Here is a tiny trained network, its code and every weight. The questions are about switching its units off for an input and a target symbol, where a switched-off unit gives its printed mean instead of its output.

import numpy as np


def w(rows, s, z=0):
    codes = np.array(rows[::2]) - 128.0
    scale = np.full(codes.shape[1], s)
    scale[-1] = z or s
    return codes * scale


def f(y):
    return np.maximum(y, 0)


def softmax(a):
    e = np.exp(a - a.max(-1, keepdims=True))
    return e / e.sum(-1, keepdims=True)


def log_softmax(a):
    a = a - a.max(-1, keepdims=True)
    return a - np.log(np.exp(a).sum(-1, keepdims=True))


def net(x, mask):
    ids = ['αβγδθμσ'.index(c) for c in x.split()]
    T = len(ids)
    res = E[ids] + P[:T]
    u = 0
    for l in range(2):
        r = res
        for j in range(2):
            rows = slice(3 * j, 3 * j + 3)
            q, k, v = (r @ M[l][rows].T for M in (Q, K, V))
            z = softmax(np.where(np.tri(T) > 0, q @ k.T / 3**0.5, -1e9)) @ v
            o = O[l][rows]
            res = res + np.where(mask[u + j], z, o[:, -1]) @ o[:, :-1]
        u += 2
        y = f(res @ A[l][:, :-1].T + A[l][:, -1])
        res = res + np.where(mask[u : u + 12], y, B[l][:, -1]) @ B[l][:, :-1]
        u += 12
    return log_softmax(res[-1] @ U[:, :-1].T + U[:, -1])


Q, K, V, O, A, B = {}, {}, {}, {}, {}, {}
E = w([
[243,138,147,140],'α',
[130,93,126,230],'β',
[181,147,99,36],'γ',
[106,59,41,159],'δ',
[122,147,182,182],'θ',
[11,136,110,81],'μ',
[128,194,191,75],'σ',
],0.011)
P = w([
[121,139,125,204],'0',
[129,120,151,165],'1',
[151,244,42,99],'2',
[123,92,179,136],'3',
[161,221,20,91],'4',
[123,79,192,117],'5',
[162,208,2,83],'6',
[125,62,194,98],'7',
[164,213,14,95],'8',
[131,36,195,82],'9',
[120,209,56,131],'10',
[129,51,190,93],'11',
],0.0083)
Q[0] = w([
[138,200,8,98],'0.h1',
[168,171,90,180],'0.h1',
[112,2,218,109],'0.h1',
[130,170,125,183],'0.h2',
[113,107,172,131],'0.h2',
[114,151,93,143],'0.h2',
],0.0066)
K[0] = w([
[157,254,4,121],'0.h1',
[147,145,110,131],'0.h1',
[106,69,212,159],'0.h1',
[140,167,134,121],'0.h2',
[104,135,94,144],'0.h2',
[130,118,127,97],'0.h2',
],0.008)
V[0] = w([
[191,252,52,153],'0.h1',
[132,242,19,147],'0.h1',
[152,17,195,105],'0.h1',
[100,146,99,141],'0.h2',
[105,113,127,126],'0.h2',
[119,152,136,105],'0.h2',
],0.0046)
O[0] = w([
[125,205,64,123,253],'0.h1',
[175,252,3,98,254],'0.h1',
[74,52,235,116,38],'0.h1',
[114,109,131,136,144],'0.h2',
[79,140,141,117,118],'0.h2',
[142,95,102,165,127],'0.h2',
],0.0045,0.002)
A[0] = w([
[112,194,123,114,103],'0.n1',
[206,32,129,153,159],'0.n2',
[141,177,64,150,254],'0.n3',
[131,191,123,84,108],'0.n4',
[139,116,185,68,161],'0.n5',
[90,191,122,103,86],'0.n6',
[95,62,109,149,122],'0.n7',
[116,141,26,112,140],'0.n8',
[80,179,41,106,98],'0.n9',
[174,219,135,146,192],'0.n10',
[32,68,125,173,186],'0.n11',
[125,128,254,191,161],'0.n12',
],0.0086,0.0098)
B[0] = w([
[188,94,43,179,150],'0.n1',
[219,52,95,144,161],'0.n2',
[189,201,18,133,247],'0.n3',
[136,124,82,178,156],'0.n4',
[156,206,155,47,155],'0.n5',
[204,34,110,193,142],'0.n6',
[67,27,104,143,142],'0.n7',
[207,212,141,135,191],'0.n8',
[222,157,178,208,179],'0.n9',
[175,179,46,144,202],'0.n10',
[2,134,51,167,168],'0.n11',
[121,183,232,212,166],'0.n12',
],0.0056,0.014)
Q[1] = w([
[111,122,183,161],'1.h1',
[172,164,143,83],'1.h1',
[175,246,129,157],'1.h1',
[140,100,133,43],'1.h2',
[156,166,125,128],'1.h2',
[141,135,52,163],'1.h2',
],0.011)
K[1] = w([
[142,199,187,183],'1.h1',
[186,108,200,2],'1.h1',
[120,20,228,87],'1.h1',
[159,213,34,127],'1.h2',
[186,130,175,64],'1.h2',
[107,5,166,63],'1.h2',
],0.0066)
V[1] = w([
[42,121,29,240],'1.h1',
[147,137,81,135],'1.h1',
[168,101,152,254],'1.h1',
[80,218,196,144],'1.h2',
[183,221,80,55],'1.h2',
[45,65,72,121],'1.h2',
],0.009)
O[1] = w([
[143,111,197,29,193],'1.h1',
[129,96,122,105,220],'1.h1',
[210,72,236,150,205],'1.h1',
[94,253,230,165,92],'1.h2',
[45,134,70,184,254],'1.h2',
[122,125,106,7,58],'1.h2',
],0.0071,0.0092)
A[1] = w([
[126,195,190,203,133],'1.n1',
[177,173,187,84,148],'1.n2',
[222,255,137,90,135],'1.n3',
[180,115,81,171,136],'1.n4',
[67,121,28,153,254],'1.n5',
[67,192,146,167,76],'1.n6',
[70,153,95,192,169],'1.n7',
[121,201,194,193,121],'1.n8',
[76,160,175,143,110],'1.n9',
[134,244,95,121,122],'1.n10',
[50,111,129,100,171],'1.n11',
[103,148,156,140,97],'1.n12',
],0.008,0.0051)
B[1] = w([
[74,68,3,144,182],'1.n1',
[114,31,191,140,165],'1.n2',
[21,44,152,124,250],'1.n3',
[175,90,155,131,206],'1.n4',
[173,207,247,93,209],'1.n5',
[145,181,48,87,158],'1.n6',
[216,189,140,33,196],'1.n7',
[84,106,28,140,173],'1.n8',
[93,77,56,135,141],'1.n9',
[55,125,201,129,216],'1.n10',
[93,135,167,99,145],'1.n11',
[118,108,90,146,134],'1.n12',
],0.0054,0.025)
U = w([
[220,95,91,199,43],'α',
[169,109,255,143,201],'β',
[189,215,179,74,231],'γ',
[152,81,41,27,142],'δ',
[29,51,135,184,61],'θ',
[1,163,199,37,253],'μ',
[51,146,19,89,7],'σ',
],0.007,0.0021)

Each question gives the input, a string of symbols that net reads in full, and the target symbol t.
The units are the heads (3 rows each of Q, K, V and O) and the neurons (one row each of A and B). Each row of codes is followed by its name. A weight is (code - 128) times the scale printed after its matrix; where a second scale follows, it is the last column's (O, A, B and U).
mask holds one flag per unit, layer by layer, with each layer's heads first. A switched-off unit (its flag False) gives its mean, the last column of its rows in O or B, instead of its output. The means were averaged over made-up inputs and are rounded, as every weight is.
A unit's drop is (log p(t) with every unit on - log p(t) with that unit switched off) / (log p(t) with every unit on - log p(t) with every unit switched off).
top k neurons: the k neurons with the biggest drops, biggest first
k most important neurons of layer l: the k neurons of layer l with the biggest drops, biggest first
which heads matter: for each layer, one digit per head in row order, 1 if its drop is at least 0.15 and else 0, layers parted by /
input θ α μ β γ β δ δ α γ σ, target γ: which heads matter -> 00 / 10
input α σ δ α μ γ α θ δ, target θ: top 2 neurons -> 1.n3, 0.n3
input α δ β δ α θ β γ α, target γ: top 2 neurons -> 1.n5, 0.n12
input δ γ α σ θ, target σ: top 2 neurons -> 1.n1, 1.n8
input σ β α, target β: which heads matter -> 10 / 11
input α σ β δ δ β σ, target β: which heads matter -> 10 / 11
input β γ α δ δ μ δ α δ, target α: 2 most important neurons of layer 0 -> 0.n11, 0.n2
input α α μ δ σ δ δ β, target β: which heads matter -> 10 / 01
input β δ θ δ μ γ, target γ: top 3 neurons -> 1.n5, 1.n3, 0.n11
input μ μ θ, target μ: which heads matter -> 00 / 11
input β σ β δ μ β γ σ α, target σ: which heads matter -> 10 / 11
input α α σ β δ δ, target δ: which heads matter -> 00 / 01
input θ β σ γ μ γ γ γ δ μ α, target μ: top neuron -> 1.n3
input σ β δ α γ θ σ, target θ: which heads matter -> 10 / 01
input γ γ δ θ β μ σ β β α, target α: which heads matter -> 00 / 11
input α δ γ α α γ δ, target γ: which heads matter -> 00 / 10
input μ σ β σ σ δ γ μ β σ δ, target σ: 3 most important neurons of layer 1 -> 1.n1, 1.n8, 1.n3
input α θ μ α γ μ β, target μ: 2 most important neurons of layer 1 -> 1.n3, 1.n10
input α γ δ δ α, target δ: 3 most important neurons of layer 0 -> 0.n10, 0.n12, 0.n7
input θ θ δ γ μ σ γ α μ, target α: which heads matter -> 10 / 00
input β γ α, target γ: which heads matter -> 00 / 11
input β μ δ δ β μ δ σ θ, target σ: top 2 neurons -> 1.n1, 0.n11
input α δ σ γ σ β θ δ σ μ γ, target μ: top 3 neurons -> 1.n3, 1.n10, 0.n3
input μ μ σ γ δ γ α δ θ, target δ: which heads matter -> 10 / 01
input σ γ σ θ δ γ, target γ: top 3 neurons -> 1.n5, 1.n3, 1.n7
input μ θ μ θ α δ β, target δ: 2 most important neurons of layer 0 -> 0.n12, 0.n7
input σ δ α, target δ: top 3 neurons -> 0.n10, 0.n12, 1.n5
input σ β δ α μ δ θ, target δ: top 4 neurons -> 0.n10, 0.n7, 0.n12, 1.n5
input μ δ β σ γ θ δ μ σ δ, target δ: most important neuron of layer 0 -> 0.n11
